Here is a tiny trained network, its code and every weight. The questions are about switching its units off for an input and a target symbol, where a switched-off unit gives its printed mean instead of its output.

import numpy as np


def w(rows, s, z=0):
    codes = np.array(rows[::2]) - 128.0
    scale = np.full(codes.shape[1], s)
    scale[-1] = z or s
    return codes * scale


def f(y):
    return np.maximum(y, 0)


def softmax(a):
    e = np.exp(a - a.max(-1, keepdims=True))
    return e / e.sum(-1, keepdims=True)


def log_softmax(a):
    a = a - a.max(-1, keepdims=True)
    return a - np.log(np.exp(a).sum(-1, keepdims=True))


def net(x, mask):
    ids = ['αγθλξπσω'.index(c) for c in x.split()]
    T = len(ids)
    res = E[ids] + P[:T]
    u = 0
    for l in range(2):
        q, k, v = (res @ M[l].T for M in (Q, K, V))
        z = softmax(np.where(np.tri(T) > 0, q @ k.T / 4**0.5, -1e9)) @ v
        res = res + np.where(mask[u], z, O[l][:, -1]) @ O[l][:, :-1]
        u += 1
        y = f(res @ A[l][:, :-1].T + A[l][:, -1])
        res = res + np.where(mask[u : u + 4], y, B[l][:, -1]) @ B[l][:, :-1]
        u += 4
    return log_softmax(res[-1] @ U[:, :-1].T + U[:, -1])


Q, K, V, O, A, B = {}, {}, {}, {}, {}, {}
E = w([
[184,156,124,165,109,175,208,66],'α',
[167,204,129,166,120,186,138,168],'γ',
[146,182,143,192,167,42,152,72],'θ',
[133,158,108,78,153,34,55,165],'λ',
[9,168,169,192,133,161,120,107],'ξ',
[60,113,150,94,71,152,88,212],'π',
[69,70,127,86,87,131,166,43],'σ',
[104,142,31,43,148,194,128,51],'ω',
],0.013)
P = w([
[159,71,224,186,254,172,131,135],'0',
[150,58,171,205,218,150,76,92],'1',
[131,123,206,123,226,171,177,139],'2',
[142,82,127,198,161,130,39,74],'3',
[108,164,183,91,177,145,198,142],'4',
[131,113,105,178,106,113,31,62],'5',
[89,184,154,72,134,121,200,139],'6',
[113,144,82,153,65,96,43,64],'7',
[72,190,118,66,92,105,201,136],'8',
[92,169,65,120,34,89,81,75],'9',
[38,171,58,66,73,78,222,153],'10',
[60,170,31,103,22,74,128,106],'11',
],0.011)
Q[0] = w([
[52,148,93,65,140,91,147,117],'L0H0',
[107,159,142,99,142,128,254,191],'L0H0',
[109,119,200,131,209,142,126,127],'L0H0',
[224,90,158,90,182,119,145,173],'L0H0',
],0.017)
K[0] = w([
[89,220,98,112,40,138,214,135],'L0H0',
[92,209,208,7,172,97,212,147],'L0H0',
[117,51,127,103,199,193,170,180],'L0H0',
[160,100,179,155,255,123,189,157],'L0H0',
],0.011)
V[0] = w([
[169,184,65,62,148,177,45,192],'L0H0',
[224,102,125,109,143,123,117,42],'L0H0',
[166,194,115,172,100,255,210,131],'L0H0',
[175,227,140,192,166,60,100,146],'L0H0',
],0.0091)
O[0] = w([
[73,87,126,68,249,73,108,75,5],'L0H0',
[90,67,176,132,119,56,220,198,3],'L0H0',
[124,4,61,224,109,29,27,102,107],'L0H0',
[131,125,2,138,179,150,217,206,118],'L0H0',
],0.0074,0.005)
A[0] = w([
[246,165,101,107,136,146,124,88,136],'L0N0',
[98,133,196,134,85,129,85,138,203],'L0N1',
[121,116,166,93,123,128,183,88,128],'L0N2',
[118,101,65,127,191,118,150,81,4],'L0N3',
],0.011,0.0036)
B[0] = w([
[243,213,171,87,190,125,168,146,166],'L0N0',
[27,126,133,132,126,225,194,167,254],'L0N1',
[96,60,137,156,164,115,166,55,161],'L0N2',
[213,165,41,137,185,254,180,57,142],'L0N3',
],0.0067,0.0089)
Q[1] = w([
[6,174,169,108,111,241,141,30],'L1H0',
[161,168,206,143,129,144,68,95],'L1H0',
[131,87,193,91,81,137,139,173],'L1H0',
[130,187,114,145,52,128,116,167],'L1H0',
],0.014)
K[1] = w([
[104,110,26,1,37,120,131,78],'L1H0',
[21,95,166,86,69,249,76,103],'L1H0',
[175,34,137,170,142,188,253,65],'L1H0',
[46,210,117,197,49,100,180,79],'L1H0',
],0.0088)
V[1] = w([
[106,202,141,255,166,48,195,44],'L1H0',
[140,167,49,53,138,63,63,125],'L1H0',
[121,54,200,80,33,115,186,147],'L1H0',
[234,73,148,111,136,121,181,80],'L1H0',
],0.0064)
O[1] = w([
[14,235,81,235,45,26,229,173,151],'L1H0',
[120,31,170,137,188,182,166,188,11],'L1H0',
[172,154,149,2,72,173,152,67,125],'L1H0',
[49,82,37,41,16,205,157,70,42],'L1H0',
],0.0064,0.011)
A[1] = w([
[4,68,183,116,110,228,133,149,66],'L1N0',
[235,81,127,70,235,120,94,2,2],'L1N1',
[199,162,65,142,65,11,159,225,72],'L1N2',
[147,189,156,107,129,248,146,201,82],'L1N3',
],0.0064,0.0038)
B[1] = w([
[239,125,35,192,158,124,115,131,216],'L1N0',
[156,141,82,170,47,122,134,254,192],'L1N1',
[124,3,165,60,133,237,65,112,254],'L1N2',
[126,66,134,93,120,65,163,65,235],'L1N3',
],0.0086,0.0074)
U = w([
[114,71,156,127,60,61,102,150,137],'α',
[160,128,2,140,149,105,134,96,93],'γ',
[102,146,147,99,98,237,179,212,63],'θ',
[142,169,145,102,197,153,221,132,112],'λ',
[170,122,199,112,192,207,81,85,143],'ξ',
[174,159,118,119,93,103,159,191,84],'π',
[140,180,134,90,95,141,157,97,92],'σ',
[76,133,197,164,111,18,145,149,255],'ω',
],0.0074,0.006)

Each question gives the input, a string of symbols that net reads in full, and the target symbol t.
The units are the heads (4 rows each of Q, K, V and O) and the neurons (one row each of A and B). Each row of codes is followed by its name. A weight is (code - 128) times the scale printed after its matrix; where a second scale follows, it is the last column's (O, A, B and U).
mask holds one flag per unit, layer by layer, with each layer's heads first. A switched-off unit (its flag False) gives its mean, the last column of its rows in O or B, instead of its output. The means were averaged over made-up inputs and are rounded, as every weight is.
A unit's drop is (log p(t) with every unit on - log p(t) with that unit switched off) / (log p(t) with every unit on - log p(t) with every unit switched off).
The circuit of an input: a set's keep is (log p(t) with only the set's units on - log p(t) with every unit switched off) / (log p(t) with every unit on - log p(t) with every unit switched off). Starting from all 10 units, units are removed one at a time, each time the one whose removal leaves the highest keep (on an exact tie, the one counted first), for as long as the keep stays at least 0.8.
units of the circuit, in order: the units of the circuit, biggest drop first
most important unit: the unit with the biggest drop
k most important neurons: the k neurons with the biggest drops, biggest first
top k neurons in layer l: the k neurons of layer l with the biggest drops, biggest first
input θ θ ξ ξ θ θ π θ ξ σ π π, target σ: units of the circuit, in order	(L0H0; L1H0; L0N2)
input ξ ω α ξ ξ σ ξ α ξ, target ω: 2 most important neurons	(L0N2; L1N2)
input ξ γ σ α, target γ: units of the circuit, in order	(L0H0; L0N3)
input λ ξ π ξ π ω ξ ω γ σ, target γ: most important unit	L1N0
input θ α σ θ σ, target σ: units of the circuit, in order	(L1H0; L0H0)
input θ σ σ ξ θ π π σ λ π, target σ: top 2 neurons in layer 0	(L0N2; L0N1)
input λ λ σ α λ ξ λ θ π α ξ, target ξ: units of the circuit, in order	(L0H0; L1H0)
input σ ξ ξ, target σ: units of the circuit, in order	(L1H0; L0H0)
input ξ ω π α ξ λ π π γ, target π: 3 most important neurons	(L1N1; L0N1; L0N0)
input λ ξ θ ξ ω π, target γ: units of the circuit, in order	(L1N0; L1H0; L0N1; L1N2)
input λ θ π θ λ γ α, target λ: units of the circuit, in order	(L0H0; L0N0)
input λ λ ξ σ θ λ, target σ: units of the circuit, in order	(L0H0; L1H0)
input θ θ θ σ λ λ ξ π ξ α, target π: units of the circuit, in order	(L1N1; L1H0; L0N1; L0N0)
input σ π π ξ ξ ξ γ θ λ, target γ: units of the circuit, in order	(L0H0)
input λ σ θ θ α ξ π ω γ π γ ξ, target ξ: units of the circuit, in order	(L1H0; L0H0)
input θ θ ξ γ, target θ: units of the circuit, in order	(L0H0; L1N2; L1H0)
input λ ξ ξ θ α ω θ π ξ θ ξ, target ω: 2 most important neurons	(L1N2; L1N0)
input ξ ξ ξ λ α, target ξ: top 2 neurons in layer 0	(L0N0; L0N1)
input λ γ ξ ξ ξ θ ξ ξ γ θ θ, target γ: top 2 neurons in layer 0	(L0N3; L0N1)
input λ ξ θ ξ π ξ ξ ξ π γ, target ξ: 2 most important neurons	(L1N2; L0N1)
input σ ξ λ σ ξ ξ ξ π θ σ π θ, target σ: most important neuron	(L0N1)
input θ π π ξ α, target π: 2 most important neurons	(L1N1; L0N1)
input ξ ξ λ ξ θ α ξ π π π λ, target π: 4 most important neurons	(L1N1; L0N1; L0N0; L1N2)
